Below are the code and all the weights of a small trained network. Each question names an input and a class and asks about switching units off, where a switched-off unit gives its printed mean instead of its output.

import numpy as np


def w(rows, s, z=0):
    codes = np.array(rows[::2]) - 128.0
    scale = np.full(codes.shape[1], s)
    scale[-1] = z or s
    return codes * scale


def f(y):
    return np.maximum(y, 0)


def log_softmax(a):
    a = a - a.max(-1, keepdims=True)
    return a - np.log(np.exp(a).sum(-1, keepdims=True))


def net(x, mask):
    res = np.array(x, float).reshape(1, 8) / 4 @ E
    y = f(res @ A[0][:, :-1].T + A[0][:, -1])
    res = res + np.where(mask, y, B[0][:, -1]) @ B[0][:, :-1]
    return log_softmax(res[-1] @ U[:, :-1].T + U[:, -1])


A, B = {}, {}
E = w([
[84,159,94,71,126,96,132],'x0',
[204,131,217,226,72,150,173],'x1',
[176,201,127,71,33,157,142],'x2',
[162,148,190,127,108,133,146],'x3',
[111,189,118,155,126,146,93],'x4',
[187,97,136,180,167,179,11],'x5',
[68,156,181,89,137,129,90],'x6',
[164,204,138,169,150,9,88],'x7',
],0.012)
A[0] = w([
[131,151,173,106,101,163,197,246],'N0',
[135,53,104,117,122,175,178,207],'N1',
[195,193,91,146,93,146,119,145],'N2',
[84,152,107,127,160,175,43,158],'N3',
[210,193,115,167,10,178,138,110],'N4',
[55,184,125,104,206,48,106,243],'N5',
[162,172,131,136,107,81,136,254],'N6',
[201,60,123,212,190,151,89,205],'N7',
],0.012,0.0026)
B[0] = w([
[37,92,144,164,21,140,227,195],'N0',
[100,26,108,119,85,70,146,187],'N1',
[222,137,119,55,181,129,133,197],'N2',
[103,144,141,53,198,194,69,184],'N3',
[229,163,227,56,186,182,254,253],'N4',
[129,218,62,155,107,81,63,207],'N5',
[191,207,109,162,86,176,149,186],'N6',
[182,59,174,216,202,137,81,219],'N7',
],0.0092,0.021)
U = w([
[47,105,198,145,44,121,171,205],'0',
[90,142,92,44,163,191,41,202],'1',
[138,232,86,142,105,33,90,197],'2',
[186,50,184,232,186,130,83,175],'3',
[200,173,197,81,126,145,162,7],'4',
[116,42,7,66,125,78,112,30],'5',
],0.011,0.0019)

Each question gives the input, the list of numbers given to net, and the class t.
The units are the neurons (one row each of A and B). Each row of codes is followed by its name. A weight is (code - 128) times the scale printed after its matrix; where a second scale follows, it is the last column's (A, B and U).
mask holds one flag per neuron, in row order. A switched-off neuron (its flag False) gives its mean, the last column of its row in B, instead of its output. The means were averaged over made-up inputs and are rounded, as every weight is.
A unit's drop is (log p(t) with every unit on - log p(t) with that unit switched off) / (log p(t) with every unit on - log p(t) with every unit switched off).
The circuit of an input: a set's keep is (log p(t) with only the set's units on - log p(t) with every unit switched off) / (log p(t) with every unit on - log p(t) with every unit switched off). Starting from all 8 units, units are removed one at a time, each time the one whose removal leaves the highest keep (on an exact tie, the one counted first), for as long as the keep stays at least 0.8.
circuit, biggest first: the units of the circuit, biggest drop first
most important unit: the unit with the biggest drop
top k neurons: the k neurons with the biggest drops, biggest first
drop when u is switched off: that unit's drop, to one decimal
input [-1,-1,6,1,-2,-3,8,1], class 0: circuit, biggest first : [N0, N4]
input [5,5,2,-1,2,5,8,-5], class 1: circuit, biggest first : [N3, N4]
input [6,0,-7,-4,0,-8,-7,1], class 2: most important unit : N5
input [-6,-4,0,6,7,2,-5,5], class 3: top 3 neurons : [N7, N4, N0]
input [3,0,4,2,4,6,5,0], class 1: top 2 neurons : [N3, N0]
input [-2,-1,5,-1,-3,-4,4,5], class 2: circuit, biggest first : [N4, N5]
input [4,7,-1,-5,1,-2,4,3], class 2: circuit, biggest first : [N4, N7]
input [-3,-7,6,-3,-6,5,-1,-4], class 5: top 3 neurons : [N1, N4, N6]
input [-1,-4,7,-7,4,1,-3,-2], class 1: top 2 neurons : [N3, N6]
input [0,0,1,-4,1,2,1,-6], class 1: top 2 neurons : [N3, N0]
input [7,-1,3,3,8,3,-1,6], class 2: top 2 neurons : [N5, N7]
input [0,-2,-2,-6,-3,-1,5,0], class 1: top 3 neurons : [N3, N6, N0]
input [-2,-2,0,-7,3,-1,-2,-4], class 5: top 2 neurons : [N4, N1]
input [6,-2,4,-1,3,-5,-5,6], class 2: most important unit : N5
input [7,-5,0,-4,-6,-3,7,-2], class 2: top 2 neurons : [N5, N4]
input [4,3,-1,1,8,4,6,-7], class 1: drop when N3 is switched off : 0.1
input [-3,-6,-4,-6,5,3,2,5], class 1: drop when N3 is switched off : 4.7
input [6,8,-8,7,-4,-2,8,-6], class 0: drop when N0 is switched off : 0.0
